Below are the code and all the weights of a small trained network. Each question names an input and a class and asks about switching units off, where a switched-off unit gives its printed mean instead of its output.

import numpy as np


def w(rows, s, z=0):
    codes = np.array(rows[::2]) - 128.0
    scale = np.full(codes.shape[1], s)
    scale[-1] = z or s
    return codes * scale


def norm(h):
    return h / np.sqrt((h * h).mean(-1, keepdims=True) + 1e-5)


def f(y):
    return np.maximum(y, 0)


def log_softmax(a):
    a = a - a.max(-1, keepdims=True)
    return a - np.log(np.exp(a).sum(-1, keepdims=True))


def net(x, mask):
    res = np.array(x, float).reshape(1, 4) / 4 @ E
    u = 0
    for l in range(3):
        y = f(norm(res) @ A[l][:, :-1].T + A[l][:, -1])
        res = res + np.where(mask[u : u + 9], y, B[l][:, -1]) @ B[l][:, :-1]
        u += 9
    return log_softmax(norm(res)[-1] @ U[:, :-1].T + U[:, -1])


A, B = {}, {}
E = w([
[72,167,80,183,96,85,155,154,108,94,196,135],'x0',
[49,133,91,106,174,178,123,160,125,219,126,200],'x1',
[157,84,62,191,172,76,152,107,69,126,103,180],'x2',
[71,254,127,90,205,121,147,157,84,20,35,124],'x3',
],0.0065)
A[0] = w([
[123,84,84,178,143,88,132,122,116,108,143,173,70],'0.n1',
[68,142,116,190,102,102,120,147,109,104,253,121,2],'0.n2',
[61,126,119,104,117,118,139,133,124,195,147,136,50],'0.n3',
[125,122,153,108,98,140,114,146,141,138,150,103,89],'0.n4',
[169,124,134,143,87,95,130,118,136,89,179,93,47],'0.n5',
[74,128,99,121,123,119,136,124,146,162,152,151,92],'0.n6',
[120,96,112,162,106,147,142,104,162,150,236,125,68],'0.n7',
[150,93,123,145,130,123,119,120,125,141,115,146,79],'0.n8',
[74,131,151,76,100,127,123,128,175,113,206,115,62],'0.n9',
],0.011,0.0051)
B[0] = w([
[153,198,150,160,111,168,131,135,106,166,123,66,212],'0.n1',
[126,139,31,81,101,128,246,72,198,124,120,152,214],'0.n2',
[123,111,149,146,173,165,104,141,140,92,155,148,193],'0.n3',
[159,195,135,110,118,152,126,116,116,146,106,134,183],'0.n4',
[118,104,150,165,180,176,87,133,131,75,161,172,210],'0.n5',
[124,112,134,165,147,164,100,111,132,81,151,164,187],'0.n6',
[103,128,159,100,103,51,78,189,90,131,137,140,253],'0.n7',
[134,164,146,109,126,125,126,133,110,144,92,119,173],'0.n8',
[159,180,145,160,117,163,143,133,84,171,110,66,210],'0.n9',
],0.013,0.0067)
A[1] = w([
[159,55,133,139,86,112,109,109,140,192,163,107,12],'1.n1',
[148,57,130,114,83,76,126,145,131,182,173,134,23],'1.n2',
[98,60,109,155,161,169,121,128,143,179,147,147,4],'1.n3',
[157,90,77,199,134,91,161,119,55,157,129,163,48],'1.n4',
[195,80,83,200,158,97,131,105,78,172,97,150,53],'1.n5',
[192,75,153,150,83,104,139,109,156,70,156,61,60],'1.n6',
[176,156,169,127,153,143,81,126,106,132,91,130,126],'1.n7',
[148,64,150,157,149,161,122,120,152,53,154,120,100],'1.n8',
[214,8,137,37,144,147,143,65,192,206,57,130,40],'1.n9',
],0.012,0.0023)
B[1] = w([
[117,73,178,66,67,69,110,177,154,112,97,119,157],'1.n1',
[157,38,148,92,72,27,75,170,168,154,94,153,165],'1.n2',
[154,118,127,144,174,145,71,108,102,131,166,211,149],'1.n3',
[147,200,155,22,118,194,123,89,185,103,110,133,164],'1.n4',
[142,200,193,122,102,204,101,147,129,135,162,60,171],'1.n5',
[197,107,125,153,172,158,65,31,181,94,123,171,166],'1.n6',
[104,156,58,141,81,108,215,134,122,128,191,152,253],'1.n7',
[169,148,114,181,132,103,148,110,45,74,182,157,169],'1.n8',
[62,177,1,119,108,143,243,82,244,105,119,169,173],'1.n9',
],0.0085,0.011)
A[2] = w([
[208,82,159,129,177,160,96,75,160,92,111,114,8],'2.n1',
[67,90,104,119,198,208,101,151,105,246,144,198,65],'2.n2',
[163,156,165,136,119,177,126,118,128,209,110,26,72],'2.n3',
[106,158,142,93,137,35,114,189,115,95,75,113,102],'2.n4',
[98,78,51,185,101,130,223,98,130,145,152,86,115],'2.n5',
[59,180,99,125,204,75,145,139,65,43,43,96,34],'2.n6',
[161,155,79,157,130,118,181,154,36,136,147,188,165],'2.n7',
[162,134,109,186,149,111,129,104,125,202,84,76,120],'2.n8',
[55,151,141,82,157,58,102,172,49,70,158,146,177],'2.n9',
],0.012,0.0014)
B[2] = w([
[58,179,115,161,166,134,125,209,7,131,123,188,154],'2.n1',
[231,189,123,182,84,68,141,84,51,1,166,127,181],'2.n2',
[161,129,181,124,130,205,124,120,128,215,77,68,180],'2.n3',
[56,93,147,140,157,116,105,163,114,105,77,123,169],'2.n4',
[79,65,87,137,175,94,142,125,160,170,56,145,189],'2.n5',
[191,109,136,88,2,72,90,156,138,195,219,172,213],'2.n6',
[80,34,169,144,191,142,101,135,164,128,54,100,244],'2.n7',
[36,138,172,100,125,184,154,192,116,64,136,152,134],'2.n8',
[100,53,158,116,187,144,102,115,185,142,49,108,188],'2.n9',
],0.0085,0.012)
U = w([
[127,66,172,79,60,32,57,190,151,152,131,153,145],'0',
[101,154,2,119,110,102,228,87,200,125,126,176,149],'1',
[178,143,143,209,176,141,93,104,67,31,177,175,149],'2',
[168,216,183,118,89,209,142,139,116,206,115,41,134],'3',
[67,59,135,161,209,144,134,134,149,153,81,89,140],'4',
[113,111,83,48,239,65,130,93,38,157,208,17,26],'5',
[105,121,46,63,206,60,119,92,19,153,192,14,2],'6',
],0.0091,0.0059)

Each question gives the input, the list of numbers given to net, and the class t.
The units are the neurons (one row each of A and B). Each row of codes is followed by its name. A weight is (code - 128) times the scale printed after its matrix; where a second scale follows, it is the last column's (A, B and U).
mask holds one flag per neuron, layer by layer. A switched-off neuron (its flag False) gives its mean, the last column of its row in B, instead of its output. The means were averaged over made-up inputs and are rounded, as every weight is.
A unit's drop is (log p(t) with every unit on - log p(t) with that unit switched off) / (log p(t) with every unit on - log p(t) with every unit switched off).
The circuit of an input: a set's keep is (log p(t) with only the set's units on - log p(t) with every unit switched off) / (log p(t) with every unit on - log p(t) with every unit switched off). Starting from the 12 units with the biggest drops (on a tie, the unit counted first), units are removed one at a time, each time the one whose removal leaves the highest keep (on an exact tie, the one counted first), for as long as the keep stays at least 0.8.
circuit, biggest first: the units of the circuit, biggest drop first
most important unit: the unit with the biggest drop
k most important neurons: the k neurons with the biggest drops, biggest first
k most important neurons of layer l: the k neurons of layer l with the biggest drops, biggest first
input [-7,-5,7,0], class 1: circuit, biggest first -> (1.n9)
input [-8,-8,0,3], class 1: circuit, biggest first -> (1.n9 0.n7)
input [5,8,8,-7], class 2: 2 most important neurons of layer 2 -> (2.n2 2.n6)
input [4,-2,-6,0], class 3: 2 most important neurons -> (0.n9 1.n7)
input [6,6,7,-5], class 3: 2 most important neurons of layer 0 -> (0.n1 0.n5)
input [7,5,-2,8], class 0: 2 most important neurons -> (2.n6 1.n7)
input [-8,8,-8,8], class 0: 4 most important neurons of layer 0 -> (0.n1 0.n2 0.n9 0.n5)
input [2,8,-7,-6], class 2: 2 most important neurons of layer 0 -> (0.n3 0.n6)
input [4,-5,0,-3], class 2: 2 most important neurons -> (0.n5 1.n7)
input [-8,2,-8,-5], class 1: 2 most important neurons -> (1.n9 0.n1)
input [-8,-8,0,8], class 0: 2 most important neurons -> (0.n2 2.n6)
input [-6,6,3,4], class 1: 2 most important neurons -> (0.n7 0.n5)
input [-2,-3,3,3], class 4: 4 most important neurons -> (0.n2 1.n7 2.n2 2.n7)
input [-3,-6,-5,2], class 2: most important neuron -> (1.n6)
input [4,-1,-4,1], class 1: 2 most important neurons -> (0.n2 0.n1)
input [-4,4,5,2], class 3: 2 most important neurons -> (1.n5 0.n2)
input [2,2,0,1], class 4: 3 most important neurons of layer 0 -> (0.n2 0.n5 0.n6)
input [-5,7,8,1], class 3: 2 most important neurons -> (1.n5 0.n5)
input [-4,8,8,-3], class 2: 3 most important neurons of layer 0 -> (0.n3 0.n9 0.n6)
input [2,2,8,-6], class 3: most important unit -> 0.n1
input [-7,0,5,5], class 1: 2 most important neurons -> (0.n7 1.n9)
input [-4,7,7,-4], class 2: 3 most important neurons of layer 0 -> (0.n3 0.n9 0.n6)
input [3,-2,-4,5], class 0: 2 most important neurons of layer 1 -> (1.n5 1.n4)
